Below is a small trained network, with its code and all its weights. Each question gives an input and a target symbol and asks what happens when units are switched off, that is, made to give their printed mean instead of their output.

import numpy as np


def w(rows, s, z=0):
    codes = np.array(rows[::2]) - 128.0
    scale = np.full(codes.shape[1], s)
    scale[-1] = z or s
    return codes * scale


def norm(h):
    return h / np.sqrt((h * h).mean(-1, keepdims=True) + 1e-5)


def f(y):
    return y / 2 * (1 + np.tanh(0.7978845608 * (y + 0.044715 * y**3)))


def softmax(a):
    e = np.exp(a - a.max(-1, keepdims=True))
    return e / e.sum(-1, keepdims=True)


def log_softmax(a):
    a = a - a.max(-1, keepdims=True)
    return a - np.log(np.exp(a).sum(-1, keepdims=True))


def net(x, mask):
    ids = ['ΛΞΣηφψ'.index(c) for c in x.split()]
    T = len(ids)
    res = E[ids] + P[:T]
    r = norm(res)
    for j in range(2):
        rows = slice(2 * j, 2 * j + 2)
        q, k, v = (r @ M[0][rows].T for M in (Q, K, V))
        z = softmax(np.where(np.tri(T) > 0, q @ k.T / 2**0.5, -1e9)) @ v
        o = O[0][rows]
        res = res + np.where(mask[j], z, o[:, -1]) @ o[:, :-1]
    y = f(norm(res) @ A[0][:, :-1].T + A[0][:, -1])
    res = res + np.where(mask[2:26], y, B[0][:, -1]) @ B[0][:, :-1]
    return log_softmax(norm(res)[-1] @ U[:, :-1].T + U[:, -1])


Q, K, V, O, A, B = {}, {}, {}, {}, {}, {}
E = w([
[170,143,56],'Λ',
[117,165,75],'Ξ',
[104,102,139],'Σ',
[175,254,126],'η',
[115,154,226],'φ',
[125,159,80],'ψ',
],0.018)
P = w([
[170,68,254],'0',
[26,140,98],'1',
[26,104,111],'2',
[29,72,113],'3',
[20,62,109],'4',
[11,58,104],'5',
],0.0062)
Q[0] = w([
[85,253,193],'head 0',
[32,139,72],'head 0',
[209,188,196],'head 1',
[1,158,131],'head 1',
],0.0098)
K[0] = w([
[145,171,150],'head 0',
[195,67,165],'head 0',
[97,156,59],'head 1',
[253,91,98],'head 1',
],0.012)
V[0] = w([
[45,144,184],'head 0',
[149,2,54],'head 0',
[43,87,146],'head 1',
[244,36,165],'head 1',
],0.0076)
O[0] = w([
[178,154,94,79],'head 0',
[207,190,84,116],'head 0',
[104,157,210,4],'head 1',
[202,2,155,193],'head 1',
],0.0075,0.0026)
A[0] = w([
[239,189,126,146],'neuron 0',
[69,112,132,131],'neuron 1',
[132,146,71,123],'neuron 2',
[102,74,173,150],'neuron 3',
[19,159,188,119],'neuron 4',
[196,104,133,132],'neuron 5',
[182,91,118,99],'neuron 6',
[158,150,66,156],'neuron 7',
[167,228,140,91],'neuron 8',
[121,85,240,51],'neuron 9',
[6,151,83,151],'neuron 10',
[92,245,144,147],'neuron 11',
[157,124,96,104],'neuron 12',
[172,180,143,115],'neuron 13',
[153,198,119,102],'neuron 14',
[88,216,121,125],'neuron 15',
[152,176,233,252],'neuron 16',
[161,99,160,144],'neuron 17',
[154,86,74,153],'neuron 18',
[249,229,174,140],'neuron 19',
[94,84,105,133],'neuron 20',
[119,157,37,132],'neuron 21',
[113,156,77,77],'neuron 22',
[66,176,169,115],'neuron 23',
],0.011,0.0037)
B[0] = w([
[89,237,120,149],'neuron 0',
[141,179,125,158],'neuron 1',
[131,99,171,183],'neuron 2',
[144,196,109,161],'neuron 3',
[241,106,115,190],'neuron 4',
[134,164,110,137],'neuron 5',
[127,127,100,140],'neuron 6',
[140,120,175,198],'neuron 7',
[71,71,141,144],'neuron 8',
[139,128,164,164],'neuron 9',
[154,160,137,253],'neuron 10',
[132,49,112,191],'neuron 11',
[113,113,139,143],'neuron 12',
[45,123,121,124],'neuron 13',
[121,103,94,141],'neuron 14',
[190,82,166,182],'neuron 15',
[101,146,192,171],'neuron 16',
[102,91,135,133],'neuron 17',
[95,136,164,198],'neuron 18',
[2,197,129,144],'neuron 19',
[112,169,156,172],'neuron 20',
[129,150,171,242],'neuron 21',
[119,99,140,166],'neuron 22',
[163,110,103,158],'neuron 23',
],0.0071,0.0066)
U = w([
[231,95,67,88],'Λ',
[91,63,71,253],'Ξ',
[1,158,130,120],'Σ',
[116,165,88,92],'η',
[139,97,226,130],'φ',
[171,158,134,85],'ψ',
],0.012,0.0039)

Each question gives the input, a string of symbols that net reads in full, and the target symbol t.
The units are the heads (2 rows each of Q, K, V and O) and the neurons (one row each of A and B). Each row of codes is followed by its name. A weight is (code - 128) times the scale printed after its matrix; where a second scale follows, it is the last column's (O, A, B and U).
mask holds one flag per unit, heads first, then neurons. A switched-off unit (its flag False) gives its mean, the last column of its rows in O or B, instead of its output. The means were averaged over made-up inputs and are rounded, as every weight is.
A unit's drop is (log p(t) with every unit on - log p(t) with that unit switched off) / (log p(t) with every unit on - log p(t) with every unit switched off).
The circuit of an input: a set's keep is (log p(t) with only the set's units on - log p(t) with every unit switched off) / (log p(t) with every unit on - log p(t) with every unit switched off). Starting from the 12 units with the biggest drops (on a tie, the unit counted first), units are removed one at a time, each time the one whose removal leaves the highest keep (on an exact tie, the one counted first), for as long as the keep stays at least 0.8.
units of the circuit, in order: the units of the circuit, biggest drop first
k most important neurons: the k neurons with the biggest drops, biggest first
which heads matter: for each layer, one digit per head in row order, 1 if its drop is at least 0.15 and else 0, layers parted by /
drop of u: that unit's drop, to one decimal
input Λ ψ Ξ, target Ξ: units of the circuit, in order => (head 1; neuron 4)
input ψ Λ η Ξ Λ, target η: units of the circuit, in order => (head 1)
input Σ Λ η Λ, target ψ: which heads matter => 11
input ψ η φ Σ Σ Σ, target Σ: which heads matter => 10
input Λ η Λ Σ η, target φ: which heads matter => 11
input φ Σ Ξ Σ Λ, target Σ: 2 most important neurons => (neuron 4; neuron 0)
input φ Λ Σ Σ, target ψ: which heads matter => 01
input φ η Ξ Λ φ Σ, target ψ: 2 most important neurons => (neuron 4; neuron 3)
input ψ Λ φ Λ Λ, target φ: 2 most important neurons => (neuron 21; neuron 7)
input η Λ Σ, target η: which heads matter => 00
input Ξ ψ Λ Ξ ψ, target Λ: which heads matter => 01
input ψ Λ Σ, target Σ: which heads matter => 01
input Λ Σ ψ, target Ξ: 4 most important neurons => (neuron 4; neuron 15; neuron 10; neuron 18)
input Ξ Λ Ξ Σ ψ Ξ, target Λ: most important neuron => (neuron 15)
input Ξ Λ Λ Σ Σ, target Λ: drop of neuron 4 => 0.2
input Λ φ ψ, target Ξ: drop of neuron 15 => 0.2
input Σ Σ Λ Ξ, target φ: drop of neuron 0 => 0.0
input ψ η η, target φ: drop of neuron 11 => 0.8
